Below are the code and all the weights of a small trained network. Each question names an input and a class and asks about switching units off, where a switched-off unit gives its printed mean instead of its output.

import numpy as np


def w(rows, s, z=0):
    codes = np.array(rows[::2]) - 128.0
    scale = np.full(codes.shape[1], s)
    scale[-1] = z or s
    return codes * scale


def norm(h):
    return h / np.sqrt((h * h).mean(-1, keepdims=True) + 1e-5)


def f(y):
    return y / 2 * (1 + np.tanh(0.7978845608 * (y + 0.044715 * y**3)))


def log_softmax(a):
    a = a - a.max(-1, keepdims=True)
    return a - np.log(np.exp(a).sum(-1, keepdims=True))


def net(x, mask):
    res = np.array(x, float).reshape(1, 3) / 4 @ E
    u = 0
    for l in range(4):
        y = f(norm(res) @ A[l][:, :-1].T + A[l][:, -1])
        res = res + np.where(mask[u : u + 6], y, B[l][:, -1]) @ B[l][:, :-1]
        u += 6
    return log_softmax(norm(res)[-1] @ U[:, :-1].T + U[:, -1])


A, B = {}, {}
E = w([
[252,89,72,146,111,75],'x0',
[151,198,205,117,97,206],'x1',
[157,145,108,208,254,108],'x2',
],0.011)
A[0] = w([
[154,156,105,127,224,131,140],'L0N1',
[89,73,64,174,233,68,119],'L0N2',
[7,173,242,88,139,204,235],'L0N3',
[82,144,186,89,122,193,97],'L0N4',
[161,168,161,195,163,184,2],'L0N5',
[128,171,231,163,171,137,117],'L0N6',
],0.011,0.0044)
B[0] = w([
[151,60,176,196,165,103,169],'L0N1',
[86,171,99,200,10,117,201],'L0N2',
[46,211,114,180,45,58,247],'L0N3',
[48,119,60,150,121,88,173],'L0N4',
[130,137,114,109,174,152,148],'L0N5',
[141,165,146,116,169,190,165],'L0N6',
],0.012,0.014)
A[1] = w([
[138,130,203,181,146,249,84],'L1N1',
[122,187,120,174,88,161,8],'L1N2',
[153,56,116,43,126,163,62],'L1N3',
[154,79,126,40,96,102,3],'L1N4',
[63,185,175,2,129,197,28],'L1N5',
[46,233,170,54,163,143,178],'L1N6',
],0.0096,0.0031)
B[1] = w([
[121,244,140,103,175,187,149],'L1N1',
[65,148,129,62,105,217,200],'L1N2',
[168,173,189,52,151,20,140],'L1N3',
[125,71,158,69,186,114,146],'L1N4',
[42,171,190,127,1,150,139],'L1N5',
[189,38,63,216,68,232,253],'L1N6',
],0.008,0.0052)
A[2] = w([
[77,202,135,109,101,146,175],'L2N1',
[170,88,120,89,75,138,247],'L2N2',
[53,147,95,134,60,130,224],'L2N3',
[137,104,70,127,152,151,44],'L2N4',
[8,155,128,116,116,114,166],'L2N5',
[156,139,87,109,142,155,84],'L2N6',
],0.014,0.0011)
B[2] = w([
[85,40,172,135,57,192,195],'L2N1',
[23,140,164,37,145,86,153],'L2N2',
[138,34,155,235,31,63,251],'L2N3',
[121,82,189,159,122,79,124],'L2N4',
[173,74,255,150,94,80,221],'L2N5',
[70,160,149,147,87,134,125],'L2N6',
],0.0087,0.015)
A[3] = w([
[108,109,127,145,164,134,4],'L3N1',
[122,75,140,81,81,93,23],'L3N2',
[70,92,92,208,84,82,232],'L3N3',
[142,56,8,185,163,64,45],'L3N4',
[162,186,107,54,144,156,47],'L3N5',
[56,156,134,130,58,152,59],'L3N6',
],0.012,0.0031)
B[3] = w([
[148,185,162,136,144,137,121],'L3N1',
[128,116,110,75,214,104,152],'L3N2',
[163,196,228,147,93,131,249],'L3N3',
[50,81,248,176,66,126,158],'L3N4',
[48,90,154,218,126,14,133],'L3N5',
[156,76,128,134,121,98,174],'L3N6',
],0.011,0.019)
U = w([
[115,123,172,191,60,104,217],'0',
[166,171,112,173,252,156,48],'1',
[129,109,106,52,160,70,117],'2',
[127,124,67,122,153,200,3],'3',
],0.02,0.0048)

Each question gives the input, the list of numbers given to net, and the class t.
The units are the neurons (one row each of A and B). Each row of codes is followed by its name. A weight is (code - 128) times the scale printed after its matrix; where a second scale follows, it is the last column's (A, B and U).
mask holds one flag per neuron, layer by layer. A switched-off neuron (its flag False) gives its mean, the last column of its row in B, instead of its output. The means were averaged over made-up inputs and are rounded, as every weight is.
A unit's drop is (log p(t) with every unit on - log p(t) with that unit switched off) / (log p(t) with every unit on - log p(t) with every unit switched off).
most important unit: the unit with the biggest drop
k most important neurons: the k neurons with the biggest drops, biggest first
top k neurons in layer l: the k neurons of layer l with the biggest drops, biggest first
drop when u is switched off: that unit's drop, to one decimal
input [6,1,0], class 2: top 2 neurons in layer 3 => L3N3; L3N2
input [7,-1,-1], class 2: top 3 neurons in layer 0 => L0N3; L0N2; L0N4
input [8,6,2], class 1: most important unit => L2N3
input [4,6,1], class 1: 3 most important neurons => L0N3; L0N2; L2N3
input [3,-7,-6], class 2: 4 most important neurons => L0N3; L0N2; L0N4; L2N2
input [5,-3,-3], class 2: 3 most important neurons => L0N3; L0N2; L0N4
input [4,3,7], class 1: 2 most important neurons => L0N3; L2N3
input [8,7,-3], class 2: top 3 neurons in layer 0 => L0N3; L0N2; L0N6
input [6,4,2], class 1: top 3 neurons in layer 0 => L0N4; L0N3; L0N2
input [2,0,-4], class 2: top 2 neurons in layer 0 => L0N3; L0N2
input [8,5,4], class 1: drop when L2N1 is switched off => 0.1
input [0,4,8], class 1: drop when L1N4 is switched off => 0.0
input [7,6,-5], class 2: drop when L0N2 is switched off => 0.1
input [7,4,-6], class 2: most important unit => L0N3
